In the rows, 128 means zero.
Each row of numbers stands for one thing and depends on some of the facts below. Use the named rows to name the rest.

Some things and their rows:
[128 126 127 124 124 125 119 119 158 139 125 131 133 118 125 143 132 129
 125 134 125 131 124 135 132 141 124 132 119 121 121 131 119 125 125 125
 127 128 144 128 144 126 124 129 124 114 106 119 123 125] -> zoziflo
[131 126 120 123 122 128 128 121 129 131  96 129 129 144 126 122 122 120
 128 126 125 126 136 128 141 123 129 132 116 128 127 126 138 140 124 134
 128 139 120 130 113 124 130 121 122 116 134 130 125 132] -> bregal
[128 125 132 126 124 126 114 119 151 136 128 130 132 121 124 139 139 130
 123 129 124 129 128 133 130 139 128 131 118 120 122 127 119 119 123 127
 130 129 134 126 139 125 122 124 123 111 109 123 122 125] -> pluskis
[135 127 120 122 124 126 115 129 127 124 127 128 120 117 126 130 118 135
 134 125 126 132 132 128 122 122 133 129 110 147 124 123 135 120 120 127
 124 127 132 127 119 133 125 122 129 119 107 126 134 126] -> draskosos
[128 125 132 127 136 127 116 121 119 127 141 125 127 126 127 128 124 126
 129 126 126 127 133 131 118 127 130 125 120 121 127 127 127 117 126 127
 122 125 130 127 120 127 122 124 128 115 118 126 124 128] -> rabrus
[127 125 129 123 125 129 123 124 124 126 122 124 123 127 122 124 123 124
 129 127 125 126 125 128 122 124 129 128 120 121 129 127 129 124 125 130
 132 127 127 126 121 126 128 123 126 120 128 134 123 127] -> skevin
[126 124 128 129 123 127 130 209 119 133 162 127 121 119 134 124 127 120
 125 125 132 125 124 125 119 121 115 134 117 141 122 127 136 151 143 138
 126 124 151 129 118 138 123 123 122 128 117 156 124 127] -> mobograr
[128 137 142 133 120 126 164 139 115 120 147 129 125 123 140 125 119 130
 125 139 135 126 120 125 140 122 137 118 197 127 126 126 107 142 138 124
 125 126 119 127 133 123 133 119 124 174 145 121 148 142] -> pestes
[125 125 129 134 123 132 119 121 127 136 132 127 139 144 126 125 148 124
 124 127 134 125 134 126 128 147 118 120 111 123 136 126 141 132 127 124
 121 123 120 128 113 127 131 144 131 140 133 120 124 125] -> dotrar
[126 125 131 130 144 127 111 125 120 124 151 128 126 128 132 124 123 122
 128 128 125 128 132 129 119 127 128 123 128 119 131 130 127 115 127 128
 129 124 125 127 123 129 124 131 132 117 122 122 123 126] -> drafo
[132 125 117 126 124 143 148 120 120 124  89 140 122 129 127 124 116 153
 129 126 139 125 121 128 142 142 121 136 115 120 137 125 128 123 121 145
 181 153 124 128 247 124 146 124 121 108 169 130 125 126] -> moste
[129 128 148 131 125 124 118 137 126 123 192 124 127 118 130 124 120 128
 125 133 126 126 119 126 148 130 123 118 193 127 137 122 107 143 126 125
 146 121 121 129 166 124 124 117 125 157 104 126 154 133] -> trebron
[126 124 127 127 130 134 137 128 118 119 122 130 124 134 132 123 129 124
 126 128 127 126 129 127 119 122 133 116 132 124 127 126 124 118 129 129
 122 129 121 127 122 124 134 121 122 113 165 142 123 130] -> grirorar
[124 126 124 126 140 124 116 124 123 121 144 128 131 121 131 125 124 124
 136 123 128 125 133 127 119 124 120 125 111 139 117 124 143 123 133 125
 124 125 126 129 128 134 122 124 127 117 123 129 126 124] -> skelos
[130 134 118 126 123 135 146 118 129 131 129 131 141 123 125 124 188 120
 126 127 129 127 119 133 138 144 116 117 107 125 147 149 160 163 126 121
 129 127 122 127 119 140 132 174 125 154 146 125 131 126] -> tutril
[127 146 121 123 122 127 149 120 121 123  97 125 142 130 129 126 119 123
 134 126 126 132 140 125 118 124 116 119 109 123 126 124 160 143 120 123
 129 158 134 126 172 124 124 119 141 135 117 121 124 137] -> flefa
[127 127 124 129 125 134 170 135 119 144 152 124 121 149 132 125 181 120
 127 125 136 125 118 123 118 122 118 117 113 126 144 124 130 151 142 132
 126 122 127 125 117 134 123 154 118 128 139 138 125 124] -> gragrestol
[128 125 130 140 129 127 115 118 117 127 127 126 130 141 132 125 118 134
 134 128 141 125 122 124 121 128 119 137 112 126 124 122 131 119 123 124
 123 122 122 127 141 124 126 122 132 130 135 121 124 125] -> keroben
[131 127 126 125 128 128 115 121 127 126 128 127 123 129 124 127 123 124
 127 126 126 125 126 129 123 131 125 125 119 124 129 131 132 120 123 130
 128 127 124 128 119 127 130 128 125 119 132 129 121 123] -> gotru

There are 2 kinds of fact about the things: Θ, Δ.
bodal {Θ=rudre, pigur}
bregal {Θ=fikli, moste, Δ=fluzus, gipibal}
brepek {Θ=gragosto}
bronik {Θ=plofon, todru}
bruskaplus {Θ=pigur, Δ=nidril, zorim, gipibal, kisupi}
detris {Θ=gratrun}
digrun {Θ=plofon}
dizi {Θ=vebre, trebron, flilo, klozil, Δ=grugrok, trebron, dridukle}
dotrar {Θ=vebre, bagredak, gipibal}
dragron {Θ=nazoske, gaflor}
draskosos {Θ=plekluskek, Δ=todru, gifi}
drekis {Δ=digrun, bronik, seplam, skeper, pestes, niskim}
driba {Δ=veklofo, klufo, nidril, ribo, kirun}
dristodak {Θ=nedrudro, stopu}
drisuzus {Θ=vebre, sule}
duklizen {Θ=todru}
fazul {Θ=muvas}
fidarum {Δ=vukom, sofe, plonaste}
fidruk {Θ=bronik}
fimu {Θ=pigur, gaflor}
flefa {Θ=muvas}
fleplis {Θ=rekope, gipibal}
flilo {Θ=plofon, vebre, bronik, pestes, Δ=fikli, duklizen}
flugrek {Θ=flilo, rastofa}
fluzus {Θ=relen}
gaflor {Θ=pigur, Δ=klumi, pestes, grirorar, fidruk}
gogru {Θ=vebre, tutril, gragosto, kunur, Δ=klopledos, gragosto, supedrin, flefa}
gotru {Θ=kugas}
gragosto {Θ=vebre}
gragrestol {Θ=vebre, kunur}
gratrun {Δ=kugas, seplam, fimu, keroben, drisuzus, flugrek}
gredon {Θ=vukom, plekluskek, seskuvor}
grinok {Δ=digrun, bronik, ribo}
grirorar {Θ=troredi, digrun, plenun}
grivum {Θ=muvas, moste}
guskegro {Θ=gaflor}
keroben {Θ=fimu}
kever {Θ=troredi}
kirun {Θ=gogru, rekope}
kistel {Θ=kunur}
kisupi {Θ=gragrestol}
klapos {Θ=todru}
klatepok {Θ=klidrim, plofon, nedrudro, kistel, rekope, mobograr}
klidrim {Δ=dabul}
klozil {Θ=bagredak, Δ=pletril, grivum, noklen, niskim, regu}
klufo {Θ=sule, drisuzus}
kugas {Θ=vebre}
kugu {Θ=pigur, moste, Δ=klumi, grirorar}
kunur {Θ=plofon}
kuzik {Θ=nazoske}
leflo {Θ=kugas, pestes, todru, drisuzus, Δ=digrun, plekluskek}
mados {Θ=kunur, Δ=skelos, resudes, drisuzus}
milu {Θ=pigur, zitru, gesti, Δ=skelos, guskegro, mobograr, gifi}
mobograr {Θ=gogru, kunur}
mobolol {Δ=digrun, gragosto, flefa, mobograr, tamas}
moste {Θ=digrun, todru}
muvas {Δ=supedrin, sofe, nidril, pestes, gragrestol, zorim, drisuzus, kirun, griber}
nazoske {Θ=plofon, Δ=plofon}
nedrudro {Θ=pigur, Δ=relen, veklofo, vukom, guskegro, regu}
nobrik {Θ=digrun, gratrun, resudes}
noplu {Δ=skedre, grugrok, moste}
nutir {Θ=vebre, rudre, drisuzus}
pazu {Θ=vebre, regu}
pestes {Θ=plofon}
pleflen {Θ=brepek}
plekluskek {Θ=sule}
pletril {Θ=todru}
plonaste {Θ=vebre, dragron, bregal}
pluskis {Δ=moste, salol}
pufiston {Θ=nedrudro, kunur, Δ=dotrar, dristodak, keroben, griber, kisupi}
rastofa {Θ=gratrun}
rekope {Θ=muvas}
relen {Θ=nalafak, vebre}
resudes {Θ=nutir, gragrestol, moste}
ribo {Θ=vebre, bronik, groken}
rigrer {Θ=tutril, Δ=fazul, klufo, detris}
rudre {Θ=sule, Δ=fimu}
salol {Θ=bronik, plenun}
sebro {Θ=truson, Δ=veklofo, fazul, tutril}
seplam {Θ=grugrok}
seskuvor {Θ=nedrudro}
skevin {Θ=resudes}
skifastik {Θ=vedom}
skonufo {Θ=skedre, dotrar, pestes, kirun}
sofe {Θ=plofon}
sostos {Θ=plofon, vebre, moste, Δ=motrum, drafo}
stabofus {Θ=kunur, Δ=dabul, fluzus, fidruk, drisuzus, tamas}
stalun {Θ=vedom, pestes}
stobre {Δ=fazul}
stopu {Θ=plofon, Δ=kistel, brepek, pazu}
sufaklan {Θ=klumi, Δ=gragosto, gragrestol}
sule {Θ=plofon, vebre, Δ=sinaklur, kunur, gragrestol}
tamas {Θ=bagredak}
tiklon {Θ=plofon}
todru {Θ=plofon}
trebron {Θ=plofon}
truflo {Θ=pletril, zoflus}
truson {Δ=kuzik, flefa, keroben}
truvul {Δ=fazul}
tutril {Θ=vebre}
vebre {Δ=klatepok, guskegro, detris, kirun}
vedom {Θ=plofon, gaflor, moste}
veklal {Θ=bruskaplus, Δ=gragosto, fidruk, rastofa}
veklofo {Θ=plofon}
vemer {Θ=gragosto, fimu, tamas}
vukom {Θ=digrun}
zepor {Θ=truson}
zitru {Δ=skaskam, noklen, groken, skonufo, griber}
zoflus {Θ=seplam, gragrestol}
zorim {Θ=klidrim, kunur}
zoto {Θ=fazul, Δ=gragrestol, moste, kisupi}
zoziflo {Δ=fazul, nutir, moste}

Which thing is each row?
No name comes twice in this set of rows, the named rows included.
[127 126 117 128 121 125 132 141 184 134  95 131 146 178 128 129 159 125
 137 127 131 151 123 126 180 124 161 169 200 141 135 129 117 121 122 127
 123 121 120 128 123 125 122 120 141 152 172 164 126 149]  gaflor
[133 124 119 123 122 127 134 131 161 132  94 126 130 159 126 124 134 121
 131 128 125 139 119 127 161 123 148 151 165 124 137 128 129 127 120 132
 125 130 121 126 120 123 126 120 129 134 164 168 124 140]  kugu
[132 159 120 123 125 124 192 117 119 130  89 125 143 116 134 125 120 122
 129 126 125 143 120 125 122 145 116 118 110 121 136 126 166 146 121 125
 160 169 171 129 228 123 121 119 136 121  96 126 123 124]  fazul
[126 127 150 137 125 127 147 205 121 132 200 127 121 128 132 124 127 122
 127 137 129 125 121 124 127 123 121 116 143 125 134 124 110 162 148 136
 129 124 123 127 117 127 123 120 120 153 104 122 145 140]  kunur
[129 126 134 134 123 127 161 168 116 142 138 124 120 133 132 124 124 125
 126 130 131 125 124 124 116 121 117 132 111 125 127 124 116 125 150 128
 126 131 139 126 119 130 121 135 123 114 112 135 124 126]  zorim
[128 128 120 135 131 147 134 115 122 121  93 132 122 115 127 125 121 180
 131 125 141 124 118 131 126 138 137 144 130 124 123 129 131 113 135 148
 142 148 122 127 152 123 172 139 119 122 196 152 124 125]  pletril
[128 126 139 132 123 126 115 162 154 156 127 126 122 134 125 133 125 141
 126 127 127 124 130 125 123 121 126 160 112 129 123 124 113 140 140 135
 125 139 145 125 121 126 122 122 127 131 102 129 124 131]  pufiston
[134 127 123 126 122 132 116 117 173 134 146 126 133 130 125 135 172 118
 125 127 125 124 125 134 142 149 119 120 118 121 137 134 130 147 119 127
 133 124 123 125 123 127 128 131 128 128 118 120 125 127]  dizi
[124 128 121 123 125 133 124 152 142 146 147 126 123 138 124 129 176 122
 128 124 127 126 143 125 129 118 119 124 109 129 130 132 139 182 140 140
 127 124 132 126 124 132 126 137 124 145 127 139 123 129]  gogru
[126 125 124 124 124 127 114 131 128 128 124 131 134 122 126 144 130 122
 129 130 126 131 151 130 127 120 145 130 116 140 115 127 133 132 129 128
 123 125 126 127 115 127 125 120 127 124 128 123 122 134]  mobolol
[124 128 117 129 125 127 134 122 170 148  92 126 143 174 125 133 130 135
 132 130 131 137 120 125 170 122 142 171 160 134 137 121 114 121 122 124
 122 128 120 130 122 126 122 121 136 127 134 134 123 132]  bruskaplus
[128 125 117 131 120 126 137 143 164 142  90 127 128 144 125 133 122 142
 136 127 128 150 120 128 171 119 143 180 181 151 132 134 123 126 123 123
 121 126 128 131 122 135 122 138 140 152 122 160 123 126]  nedrudro
[139 125 127 126 121 125 116 142 125 118 143 128 122 114 124 124 120 157
 130 126 133 125 120 129 164 123 130 118 179 126 130 123 106 158 135 146
 154 127 119 130 157 124 153 120 119 144 146 123 173 128]  todru

Now the same things, written a new way:
Known rows:
[123 139 139 140 135 143 146 161 153 138 149 158 117 139 154 128 156 106
 135  94 125 136  67 144 146  82 116] -> vedom
[152 130 125 111 104 156 120 147 129 154 121 147 123 148 145 117  72 149
 128 136 158 112 158 162 114 138 134] -> klufo
[134 127 121 123 134 151 153 132 136 121 153 180 123 125 141 131 143  95
 139  96 152 134 140 136 119 142 137] -> vukom
[182 135 108 109 119 139 130 140 131 146 130  87  84 127 153  89 127 162
 114 181 122 110 120 122  94 197 164] -> gragosto
[106 122  69 155 125 103 127 130 162 149 138 118 125 177 163 120 146 145
 146  87 139 127  41 121 138 140 109] -> fimu
[ 84 114  87 148 141 122 123 138 109 145 114 118 124 171 136 158  95 151
 132  99 188  71  95 136 177  52  97] -> milu
[125 117 129 118 106 139 101 127 148 136 115 181  94 120 111  95  93 114
 140 103 106  84 135 137 112 131 123] -> flugrek
[148 140 122 133 151 170 134 139 162 103 192 196 107  84 152 101 171 103
 118 116 111 144  99 136 105 190 148] -> digrun
[110 136 116 114 128 100 128  96 118 143 128 108 153 131 114 106 126 124
 157 138 139 140 163 112 123 138 125] -> sinaklur
[112 134 141 141 136 142 147 141 157 135 142 164 128 139 135 121 133 108
 127  99 122 134  93 141 144  69 107] -> skifastik
[137 132 134 117 147 140 106 126 159 130 114 134 111 117 125 127 115 133
 142  64 123  66 144 156 124 122 123] -> skevin
[132 125 168 126 123 157 159 163 149 131 149 162 122 113 132 123 134  91
 134 126 107 133  96 149 121  59 117] -> tiklon
[122 152 110 112 159 135 120 110 131 121 118 176 121 132 127 129 107 132
 147  88 172  91 202 152 118 145 145] -> detris
[138 133 123 158 159 140 176 135  85  73 107  79  86 115  85 128 206 155
  88 105 131 194 157  69 129 148 165] -> muvas
[120 129 136 133 120 153 133 158 152 154 145 158 113 130 130 129 118 102
 137 106 118 119 104 150 142  53 103] -> stalun
[133 160 110 112 161 138 143  97 141 125 139 152  96  99 134  95 129 131
 136 115 130  92 172 125 105 170 143] -> rastofa
[147 138 145 107 116 132 105 128 147 156 102 111 111 135 124 124 103 129
 118 132 116  93 137 140 141 115 120] -> gotru
[137 141 154 126 112 107 104 135 108 116 138 104 131 132 116 121 152 156
 115 160 105 216 136 125 135 175 154] -> skedre
[169 126 163 104 132 107  97 108 150 141 107  90 125 136 146 120 138 145
 105 152 113 112 136 123 131 160 139] -> nalafak

Rows to name:
No name comes twice in this set of rows, the named rows included.
[154 132 148  97 113 114 119 137 110 111  99 109 117 130 127 159  75 169
 105 154 150 102 163 133 144 111 136]  rigrer
[148 122 175 110 118 141 131 153 151 133 136 143 102 119 132 119 123 103
 110 157 105 116 112 151 142  55 114]  flilo
[134 143  93 153 180  56 146 119 141 107 149  79 147 196 195 152 229 147
 101 110 152 138  21 103 144 159 134]  pigur
[125 121 181 110 103 136 119 156 130 114 157 171 121 109 148 104 132 120
 124 143  94 185  97 156 134 126 121]  trebron
[143 130 134 176 149 151 142 145 103 109 111  66 109 118  60 128 182 165
 122  85 112 192 133 126 136 118 143]  rekope
[ 89 131 104 113 130 111 122  93 105 129 114 120 150 124 111 122 105 133
 143 156 135 122 178  97 141 105 104]  sufaklan
[ 82 132 140 122 149 131 123 101 148 134 133 158 135 112 119 119 123  86
 147 112 119 125 152 136 131  91 109]  kever
[107 102 116 130 102 138 131 159 136 145 156 155 122 119 130 102 125 105
 151 131 102 125  93 133 124 107 113]  kuzik
[114 125  80 159 131 122 141 145 126 157 137 141 145 190 158 138 117 130
 131  91 196 140  75 136 145 112 114]  guskegro
[162 125 147  88 110 120 184 140 138 110 126 127 101 131 161 126 146 156
  82 166 111 115 113 121 127 132 142]  sule
[149 125 116 162 111 167 148 166  89 140 109  94 114 131  95 120 108 160
 133 124 159 172 164 129 117 143 158]  kirun
[143 139 114 148 104 136 105 141 133 170 130  75 110 161 137  95 107 147
 103 181 130 159 130 117 122 142 134]  tamas
[120 148 137 115 150 152 115 123 155 131 118 178 105  92 120 125 112 132
 154  62 121  65 157 167 131  86 117]  nobrik
[156 114 133 113 129  96 118 132 149 115 122 126  79 137 156 127 139 140
 101 134 120  79  82 122 132 161 126]  rudre

